Below are the code and all the weights of a small trained network. Each question names an input and a class and asks about switching units off, where a switched-off unit gives its printed mean instead of its output.

import numpy as np


def w(rows, s, z=0):
    codes = np.array(rows[::2]) - 128.0
    scale = np.full(codes.shape[1], s)
    scale[-1] = z or s
    return codes * scale


def norm(h):
    return h / np.sqrt((h * h).mean(-1, keepdims=True) + 1e-5)


def f(y):
    return np.maximum(y, 0)


def log_softmax(a):
    a = a - a.max(-1, keepdims=True)
    return a - np.log(np.exp(a).sum(-1, keepdims=True))


def net(x, mask):
    res = np.array(x, float).reshape(1, 8) / 4 @ E
    u = 0
    for l in range(4):
        y = f(norm(res) @ A[l][:, :-1].T + A[l][:, -1])
        res = res + np.where(mask[u : u + 9], y, B[l][:, -1]) @ B[l][:, :-1]
        u += 9
    return log_softmax(norm(res)[-1] @ U[:, :-1].T + U[:, -1])


A, B = {}, {}
E = w([
[129,129,127],'x0',
[132,128,139],'x1',
[128,131,128],'x2',
[212,217,116],'x3',
[126,239,254],'x4',
[126,127,121],'x5',
[130,130,127],'x6',
[171,1,145],'x7',
],0.0065)
A[0] = w([
[106,206,166,32],'L0N1',
[134,69,75,119],'L0N2',
[165,126,162,145],'L0N3',
[165,85,255,180],'L0N4',
[40,130,168,90],'L0N5',
[161,150,75,4],'L0N6',
[182,118,155,124],'L0N7',
[209,98,123,172],'L0N8',
[105,113,90,150],'L0N9',
],0.011,0.0016)
B[0] = w([
[175,125,178,212],'L0N1',
[127,114,111,250],'L0N2',
[128,127,39,170],'L0N3',
[79,169,4,255],'L0N4',
[50,254,215,201],'L0N5',
[121,117,84,164],'L0N6',
[117,52,35,175],'L0N7',
[75,184,155,220],'L0N8',
[70,202,155,188],'L0N9',
],0.0062,0.0047)
A[1] = w([
[165,121,154,219],'L1N1',
[255,164,165,47],'L1N2',
[136,105,101,82],'L1N3',
[192,104,153,19],'L1N4',
[209,42,44,15],'L1N5',
[161,179,207,232],'L1N6',
[168,86,162,221],'L1N7',
[46,123,148,248],'L1N8',
[151,88,210,105],'L1N9',
],0.009,0.0015)
B[1] = w([
[78,200,142,139],'L1N1',
[166,103,26,165],'L1N2',
[184,140,162,168],'L1N3',
[93,127,79,129],'L1N4',
[160,145,185,255],'L1N5',
[156,173,50,204],'L1N6',
[148,242,130,144],'L1N7',
[93,1,108,236],'L1N8',
[128,127,117,130],'L1N9',
],0.0075,0.0044)
A[2] = w([
[143,26,171,137],'L2N1',
[68,101,39,151],'L2N2',
[66,98,130,166],'L2N3',
[254,54,60,117],'L2N4',
[150,105,169,39],'L2N5',
[94,51,161,99],'L2N6',
[37,254,247,253],'L2N7',
[239,128,16,129],'L2N8',
[59,174,40,200],'L2N9',
],0.0073,0.0024)
B[2] = w([
[159,225,70,182],'L2N1',
[105,183,147,230],'L2N2',
[184,105,107,188],'L2N3',
[117,113,216,231],'L2N4',
[88,181,164,129],'L2N5',
[141,59,75,174],'L2N6',
[239,21,171,224],'L2N7',
[27,197,204,251],'L2N8',
[2,57,141,253],'L2N9',
],0.0063,0.0055)
A[3] = w([
[59,150,96,91],'L3N1',
[117,141,121,72],'L3N2',
[172,79,85,200],'L3N3',
[135,179,80,254],'L3N4',
[9,107,166,187],'L3N5',
[109,92,140,245],'L3N6',
[87,132,105,127],'L3N7',
[173,154,101,22],'L3N8',
[148,154,214,74],'L3N9',
],0.012,0.0014)
B[3] = w([
[79,94,253,181],'L3N1',
[79,148,143,135],'L3N2',
[204,204,46,147],'L3N3',
[100,199,92,151],'L3N4',
[162,134,144,245],'L3N5',
[185,79,65,171],'L3N6',
[112,110,23,162],'L3N7',
[80,126,105,133],'L3N8',
[170,78,152,172],'L3N9',
],0.0064,0.011)
U = w([
[102,6,112,253],'0',
[201,69,232,193],'1',
[73,128,140,144],'2',
[194,171,132,3],'3',
[185,23,45,2],'4',
],0.016,0.0021)

Each question gives the input, the list of numbers given to net, and the class t.
The units are the neurons (one row each of A and B). Each row of codes is followed by its name. A weight is (code - 128) times the scale printed after its matrix; where a second scale follows, it is the last column's (A, B and U).
mask holds one flag per neuron, layer by layer. A switched-off neuron (its flag False) gives its mean, the last column of its row in B, instead of its output. The means were averaged over made-up inputs and are rounded, as every weight is.
A unit's drop is (log p(t) with every unit on - log p(t) with that unit switched off) / (log p(t) with every unit on - log p(t) with every unit switched off).
The circuit of an input: a set's keep is (log p(t) with only the set's units on - log p(t) with every unit switched off) / (log p(t) with every unit on - log p(t) with every unit switched off). Starting from the 12 units with the biggest drops (on a tie, the unit counted first), units are removed one at a time, each time the one whose removal leaves the highest keep (on an exact tie, the one counted first), for as long as the keep stays at least 0.8.
circuit, biggest first: the units of the circuit, biggest drop first
most important unit: the unit with the biggest drop
k most important neurons of layer l: the k neurons of layer l with the biggest drops, biggest first
drop when u is switched off: that unit's drop, to one decimal
input [5,-7,7,3,-2,-6,5,0], class 2: most important unit => L0N8
input [-4,8,4,0,5,0,3,1], class 0: circuit, biggest first => [L0N4 L2N9 L1N5 L2N7]
input [7,-6,-1,-4,-1,8,0,-8], class 0: 2 most important neurons of layer 1 => [L1N8 L1N5]
input [-5,3,4,0,6,5,4,5], class 0: 2 most important neurons of layer 2 => [L2N9 L2N1]
input [-8,8,7,0,3,7,-7,-2], class 1: 4 most important neurons of layer 2 => [L2N7 L2N1 L2N9 L2N2]
input [6,1,-7,-1,-1,2,8,4], class 4: 2 most important neurons of layer 2 => [L2N8 L2N9]
input [8,-6,1,-6,3,3,4,-1], class 1: 2 most important neurons of layer 0 => [L0N5 L0N7]
input [-2,-7,-1,-1,5,5,-7,-1], class 1: 2 most important neurons of layer 2 => [L2N7 L2N6]
input [-7,1,-4,0,-2,4,2,-5], class 0: 2 most important neurons of layer 1 => [L1N5 L1N2]
input [-1,5,0,-2,3,0,1,1], class 0: 2 most important neurons of layer 0 => [L0N4 L0N5]
input [-5,6,1,-7,-5,-3,4,1], class 4: 2 most important neurons of layer 0 => [L0N4 L0N8]
input [0,-7,-5,0,7,2,-2,-2], class 1: 3 most important neurons of layer 2 => [L2N7 L2N1 L2N2]
input [-6,0,-8,2,8,4,-7,3], class 2: 3 most important neurons of layer 1 => [L1N6 L1N5 L1N2]
input [-2,2,-5,4,1,5,-3,6], class 2: most important unit => L0N4
input [-3,-5,-1,0,8,-7,-6,3], class 0: 3 most important neurons of layer 0 => [L0N4 L0N7 L0N3]
input [-6,-7,3,-7,-7,8,-2,5], class 4: 2 most important neurons of layer 3 => [L3N3 L3N1]
input [-6,8,7,-2,8,-1,4,-7], class 1: drop when L2N7 is switched off => 1.0
input [5,-8,6,-6,5,5,5,-7], class 1: drop when L2N7 is switched off => 0.4
input [3,5,6,0,7,1,-7,-5], class 1: drop when L0N1 is switched off => -0.2
input [-2,2,8,-4,-4,-4,-1,6], class 4: most important unit => L3N3
